Below is a small trained network, with its code and all its weights. Each question gives an input and a target symbol and asks what happens when units are switched off, that is, made to give their printed mean instead of their output.

import numpy as np


def w(rows, s, z=0):
    codes = np.array(rows[::2]) - 128.0
    scale = np.full(codes.shape[1], s)
    scale[-1] = z or s
    return codes * scale


def f(y):
    return y / 2 * (1 + np.tanh(0.7978845608 * (y + 0.044715 * y**3)))


def softmax(a):
    e = np.exp(a - a.max(-1, keepdims=True))
    return e / e.sum(-1, keepdims=True)


def log_softmax(a):
    a = a - a.max(-1, keepdims=True)
    return a - np.log(np.exp(a).sum(-1, keepdims=True))


def net(x, mask):
    ids = ['αβγδεηθλμξτφψω'.index(c) for c in x.split()]
    T = len(ids)
    res = E[ids] + P[:T]
    u = 0
    for l in range(3):
        r = res
        for j in range(2):
            rows = slice(2 * j, 2 * j + 2)
            q, k, v = (r @ M[l][rows].T for M in (Q, K, V))
            z = softmax(np.where(np.tri(T) > 0, q @ k.T / 2**0.5, -1e9)) @ v
            o = O[l][rows]
            res = res + np.where(mask[u + j], z, o[:, -1]) @ o[:, :-1]
        u += 2
        y = f(res @ A[l][:, :-1].T + A[l][:, -1])
        res = res + np.where(mask[u : u + 4], y, B[l][:, -1]) @ B[l][:, :-1]
        u += 4
    return log_softmax(res[-1] @ U[:, :-1].T + U[:, -1])


Q, K, V, O, A, B = {}, {}, {}, {}, {}, {}
E = w([
[108,79,83],'α',
[109,235,118],'β',
[123,183,167],'γ',
[187,146,92],'δ',
[108,91,89],'ε',
[128,182,168],'η',
[110,106,90],'θ',
[33,141,117],'λ',
[132,177,161],'μ',
[178,2,232],'ξ',
[144,131,133],'τ',
[88,141,186],'φ',
[115,98,94],'ψ',
[181,87,52],'ω',
],0.023)
P = w([
[137,143,10],'0',
[96,158,14],'1',
[77,176,11],'2',
[72,175,17],'3',
[56,185,20],'4',
[66,183,18],'5',
[55,189,15],'6',
[21,194,6],'7',
[16,166,5],'8',
[11,174,23],'9',
[5,177,20],'10',
[7,177,38],'11',
[70,172,55],'12',
],0.003)
Q[0] = w([
[169,177,77],'L0H0',
[159,88,119],'L0H0',
[61,164,194],'L0H1',
[6,113,83],'L0H1',
],0.025)
K[0] = w([
[202,123,172],'L0H0',
[154,154,83],'L0H0',
[226,89,205],'L0H1',
[100,17,253],'L0H1',
],0.022)
V[0] = w([
[211,178,93],'L0H0',
[143,91,229],'L0H0',
[215,175,71],'L0H1',
[161,63,254],'L0H1',
],0.0054)
O[0] = w([
[178,186,102,39],'L0H0',
[150,34,71,15],'L0H0',
[198,127,202,2],'L0H1',
[73,255,86,145],'L0H1',
],0.0055,0.0027)
A[0] = w([
[111,113,26,3],'L0N0',
[100,136,204,104],'L0N1',
[174,140,76,190],'L0N2',
[254,146,146,67],'L0N3',
],0.0086,0.004)
B[0] = w([
[236,194,248,251],'L0N0',
[193,93,92,164],'L0N1',
[114,2,92,211],'L0N2',
[48,176,110,162],'L0N3',
],0.0076,0.0027)
Q[1] = w([
[215,12,106],'L1H0',
[154,137,254],'L1H0',
[106,174,181],'L1H1',
[157,239,25],'L1H1',
],0.02)
K[1] = w([
[255,110,208],'L1H0',
[31,157,222],'L1H0',
[131,120,184],'L1H1',
[203,116,224],'L1H1',
],0.02)
V[1] = w([
[78,117,255],'L1H0',
[161,113,217],'L1H0',
[154,69,196],'L1H1',
[154,103,183],'L1H1',
],0.0077)
O[1] = w([
[66,90,11,96],'L1H0',
[156,155,41,3],'L1H0',
[255,67,51,155],'L1H1',
[150,109,82,132],'L1H1',
],0.0047,0.0046)
A[1] = w([
[74,161,178,3],'L1N0',
[157,122,198,46],'L1N1',
[157,132,169,54],'L1N2',
[138,249,124,65],'L1N3',
],0.011,0.0049)
B[1] = w([
[205,165,53,250],'L1N0',
[82,111,55,105],'L1N1',
[124,46,65,81],'L1N2',
[110,8,132,251],'L1N3',
],0.014,0.002)
Q[2] = w([
[21,99,223],'L2H0',
[171,67,130],'L2H0',
[110,201,250],'L2H1',
[113,80,152],'L2H1',
],0.023)
K[2] = w([
[34,73,72],'L2H0',
[203,86,111],'L2H0',
[197,255,58],'L2H1',
[149,99,106],'L2H1',
],0.023)
V[2] = w([
[202,213,123],'L2H0',
[178,98,140],'L2H0',
[133,204,254],'L2H1',
[35,133,139],'L2H1',
],0.009)
O[2] = w([
[84,204,213,4],'L2H0',
[196,214,84,17],'L2H0',
[79,254,157,8],'L2H1',
[39,87,165,200],'L2H1',
],0.008,0.0039)
A[2] = w([
[67,80,147,130],'L2N0',
[185,92,254,191],'L2N1',
[164,156,155,158],'L2N2',
[130,162,176,253],'L2N3',
],0.018,0.0052)
B[2] = w([
[169,186,152,252],'L2N0',
[63,140,57,186],'L2N1',
[23,112,38,133],'L2N2',
[132,53,254,147],'L2N3',
],0.02,0.015)
U = w([
[172,126,90,201],'α',
[205,164,115,253],'β',
[116,144,133,92],'γ',
[51,120,139,190],'δ',
[130,156,115,30],'ε',
[117,145,130,66],'η',
[107,132,130,60],'θ',
[123,246,100,173],'λ',
[106,139,134,51],'μ',
[112,146,126,11],'ξ',
[91,121,147,41],'τ',
[122,125,193,223],'φ',
[112,143,119,110],'ψ',
[64,158,89,127],'ω',
],0.013,0.006)

Each question gives the input, a string of symbols that net reads in full, and the target symbol t.
The units are the heads (2 rows each of Q, K, V and O) and the neurons (one row each of A and B). Each row of codes is followed by its name. A weight is (code - 128) times the scale printed after its matrix; where a second scale follows, it is the last column's (O, A, B and U).
mask holds one flag per unit, layer by layer, with each layer's heads first. A switched-off unit (its flag False) gives its mean, the last column of its rows in O or B, instead of its output. The means were averaged over made-up inputs and are rounded, as every weight is.
A unit's drop is (log p(t) with every unit on - log p(t) with that unit switched off) / (log p(t) with every unit on - log p(t) with every unit switched off).
The circuit of an input: a set's keep is (log p(t) with only the set's units on - log p(t) with every unit switched off) / (log p(t) with every unit on - log p(t) with every unit switched off). Starting from the 12 units with the biggest drops (on a tie, the unit counted first), units are removed one at a time, each time the one whose removal leaves the highest keep (on an exact tie, the one counted first), for as long as the keep stays at least 0.8.
circuit, biggest first: the units of the circuit, biggest drop first
k most important neurons: the k neurons with the biggest drops, biggest first
k most important neurons of layer l: the k neurons of layer l with the biggest drops, biggest first
input β λ α ω λ φ, target φ: 2 most important neurons : L1N0, L0N2
input γ φ ψ, target φ: 2 most important neurons : L2N3, L1N3
input α α φ ξ γ φ ε γ λ, target α: most important neuron : L1N3
input λ μ α μ ω α, target ω: 3 most important neurons : L2N1, L0N0, L2N0
input δ α λ τ λ β ε θ α λ θ α, target λ: 3 most important neurons : L0N3, L0N0, L2N0
input γ φ λ ε, target λ: circuit, biggest first : L2N0, L1N0, L1H1, L2N3
input λ ψ ξ γ γ λ λ φ η β ω λ λ, target β: circuit, biggest first : L2N0, L1N3, L0H1, L2H1
input λ λ ξ λ γ ψ ω ψ δ, target α: circuit, biggest first : L2H1, L2N0, L1N1
input τ φ α η θ ψ, target φ: 3 most important neurons : L1N3, L0N0, L2N3
input δ ω ψ ω α, target ω: 3 most important neurons of layer 2 : L2N0, L2N1, L2N2
input μ ξ γ η φ β λ λ α ξ, target λ: 2 most important neurons : L2N0, L1N3
input φ λ ψ, target λ: 3 most important neurons : L2N0, L1N0, L2N1
input θ τ λ ψ α ε ψ ξ ψ θ, target β: 2 most important neurons : L2N1, L2N2
input γ λ θ ψ φ α θ θ η, target φ: circuit, biggest first : L2N3
input ω λ γ α λ θ ω φ η ξ β, target α: circuit, biggest first : L1N3, L2H0
input ψ ω μ, target ω: circuit, biggest first : L0H1, L2N1
input ψ λ λ ψ ω ψ λ ψ, target λ: 2 most important neurons : L1N0, L0N2
input ω φ ξ ψ λ μ μ α λ θ, target α: circuit, biggest first : L2H1, L1N1
input δ α γ, target δ: 3 most important neurons of layer 2 : L2N0, L2N3, L2N2
input λ β λ ω α η φ φ γ γ, target φ: circuit, biggest first : L2N3
